Here is a tiny trained network, its code and every weight. The questions are about switching its units off for an input and a class, where a switched-off unit gives its printed mean instead of its output.

import numpy as np


def w(rows, s, z=0):
    codes = np.array(rows[::2]) - 128.0
    scale = np.full(codes.shape[1], s)
    scale[-1] = z or s
    return codes * scale


def norm(h):
    return h / np.sqrt((h * h).mean(-1, keepdims=True) + 1e-5)


def f(y):
    return np.maximum(y, 0)


def log_softmax(a):
    a = a - a.max(-1, keepdims=True)
    return a - np.log(np.exp(a).sum(-1, keepdims=True))


def net(x, mask):
    res = np.array(x, float).reshape(1, 2) / 4 @ E
    u = 0
    for l in range(2):
        y = f(norm(res) @ A[l][:, :-1].T + A[l][:, -1])
        res = res + np.where(mask[u : u + 13], y, B[l][:, -1]) @ B[l][:, :-1]
        u += 13
    return log_softmax(norm(res)[-1] @ U[:, :-1].T + U[:, -1])


A, B = {}, {}
E = w([
[121,109,50,150,74,246,143],'x0',
[29,54,106,164,44,64,53],'x1',
],0.012)
A[0] = w([
[175,87,90,201,93,45,198,52],'0.n1',
[130,212,203,21,119,106,161,62],'0.n2',
[110,126,151,39,110,197,90,21],'0.n3',
[211,130,100,175,220,146,167,154],'0.n4',
[87,171,168,37,136,185,59,64],'0.n5',
[165,107,97,196,95,86,193,40],'0.n6',
[150,153,77,209,126,101,159,66],'0.n7',
[115,213,129,54,67,131,105,102],'0.n8',
[174,53,90,226,254,77,113,105],'0.n9',
[70,84,129,164,166,91,56,169],'0.n10',
[120,146,124,144,106,142,129,2],'0.n11',
[91,136,71,109,109,197,137,150],'0.n12',
[143,109,90,136,158,110,135,69],'0.n13',
],0.0049,0.0043)
B[0] = w([
[93,119,165,81,136,151,116,129],'0.n1',
[146,67,105,250,76,162,195,200],'0.n2',
[95,119,161,128,129,145,101,128],'0.n3',
[55,155,144,52,15,102,67,254],'0.n4',
[151,136,160,124,97,147,136,128],'0.n5',
[88,110,137,138,168,116,132,128],'0.n6',
[96,165,85,100,158,100,200,128],'0.n7',
[151,140,127,155,124,128,120,128],'0.n8',
[142,160,107,101,52,112,111,161],'0.n9',
[121,160,210,45,20,179,145,245],'0.n10',
[77,89,164,89,146,115,111,128],'0.n11',
[222,64,181,241,53,46,207,232],'0.n12',
[102,176,147,123,141,113,124,128],'0.n13',
],0.011,0.0039)
A[1] = w([
[157,129,165,110,187,72,121,48],'1.n1',
[126,103,20,173,158,251,140,20],'1.n2',
[131,92,110,167,117,88,128,44],'1.n3',
[191,198,154,85,220,203,179,93],'1.n4',
[142,97,125,184,161,89,145,13],'1.n5',
[34,56,86,162,160,87,41,54],'1.n6',
[143,113,143,117,104,132,130,182],'1.n7',
[116,144,153,95,122,185,148,183],'1.n8',
[165,168,138,77,151,160,158,3],'1.n9',
[115,134,167,136,223,24,111,146],'1.n10',
[158,126,130,124,188,58,127,179],'1.n11',
[129,114,125,132,146,136,110,88],'1.n12',
[120,153,133,78,134,119,120,27],'1.n13',
],0.02,0.0032)
B[1] = w([
[180,131,227,144,140,102,142,181],'1.n1',
[223,93,250,215,125,148,170,194],'1.n2',
[132,164,144,85,166,103,119,168],'1.n3',
[9,125,45,57,111,96,93,247],'1.n4',
[101,160,74,126,120,145,113,136],'1.n5',
[36,151,81,53,138,106,124,180],'1.n6',
[130,144,95,142,187,148,127,214],'1.n7',
[156,150,116,135,158,96,135,196],'1.n8',
[48,127,136,96,93,119,91,200],'1.n9',
[207,98,127,214,113,205,163,198],'1.n10',
[162,124,156,167,127,142,151,170],'1.n11',
[128,127,104,129,121,115,159,128],'1.n12',
[149,109,90,166,135,170,158,157],'1.n13',
],0.021,0.012)
U = w([
[6,141,90,85,82,105,124,204],'0',
[184,105,205,220,95,160,189,208],'1',
[176,232,56,145,194,113,141,144],'2',
[168,71,118,109,173,120,69,2],'3',
[174,91,128,95,150,132,69,21],'4',
[186,100,126,82,130,133,79,36],'5',
[181,80,123,88,150,128,72,24],'6',
],0.018,0.0065)

Each question gives the input, the list of numbers given to net, and the class t.
The units are the neurons (one row each of A and B). Each row of codes is followed by its name. A weight is (code - 128) times the scale printed after its matrix; where a second scale follows, it is the last column's (A, B and U).
mask holds one flag per neuron, layer by layer. A switched-off neuron (its flag False) gives its mean, the last column of its row in B, instead of its output. The means were averaged over made-up inputs and are rounded, as every weight is.
A unit's drop is (log p(t) with every unit on - log p(t) with that unit switched off) / (log p(t) with every unit on - log p(t) with every unit switched off).
The circuit of an input: a set's keep is (log p(t) with only the set's units on - log p(t) with every unit switched off) / (log p(t) with every unit on - log p(t) with every unit switched off). Starting from the 12 units with the biggest drops (on a tie, the unit counted first), units are removed one at a time, each time the one whose removal leaves the highest keep (on an exact tie, the one counted first), for as long as the keep stays at least 0.8.
circuit, biggest first: the units of the circuit, biggest drop first
k most important neurons: the k neurons with the biggest drops, biggest first
k most important neurons of layer l: the k neurons of layer l with the biggest drops, biggest first
drop of u: that unit's drop, to one decimal
input [8,6], class 1: 3 most important neurons : [1.n2 1.n4 0.n4]
input [-3,-1], class 2: circuit, biggest first : [0.n2 1.n4 1.n2 1.n10]
input [-1,-3], class 2: most important neuron : [0.n4]
input [3,-3], class 2: 3 most important neurons : [0.n4 1.n4 1.n2]
input [4,-2], class 1: 2 most important neurons : [0.n10 1.n4]
input [0,-3], class 2: 3 most important neurons of layer 1 : [1.n4 1.n8 1.n2]
input [-7,-6], class 1: 3 most important neurons : [1.n10 0.n10 1.n1]
input [-3,3], class 2: 4 most important neurons : [1.n9 1.n2 1.n4 0.n4]
input [-3,0], class 2: 2 most important neurons : [1.n2 1.n4]
input [-7,-7], class 0: 3 most important neurons of layer 1 : [1.n4 1.n9 1.n2]
input [8,7], class 1: 2 most important neurons : [1.n2 1.n4]
input [0,3], class 2: 2 most important neurons of layer 0 : [0.n10 0.n4]
input [1,2], class 2: 3 most important neurons of layer 1 : [1.n2 1.n4 1.n9]
input [4,2], class 1: 2 most important neurons : [1.n4 0.n4]
input [3,2], class 2: 2 most important neurons of layer 0 : [0.n12 0.n2]
input [-1,2], class 2: most important neuron : [0.n10]
input [-5,-8], class 0: drop of 1.n4 : 1.4
input [6,-8], class 0: drop of 1.n4 : 2.4
input [-3,-6], class 0: drop of 0.n8 : 0.0
input [2,2], class 2: drop of 1.n3 : 0.2
input [8,5], class 1: most important neuron : [1.n2]
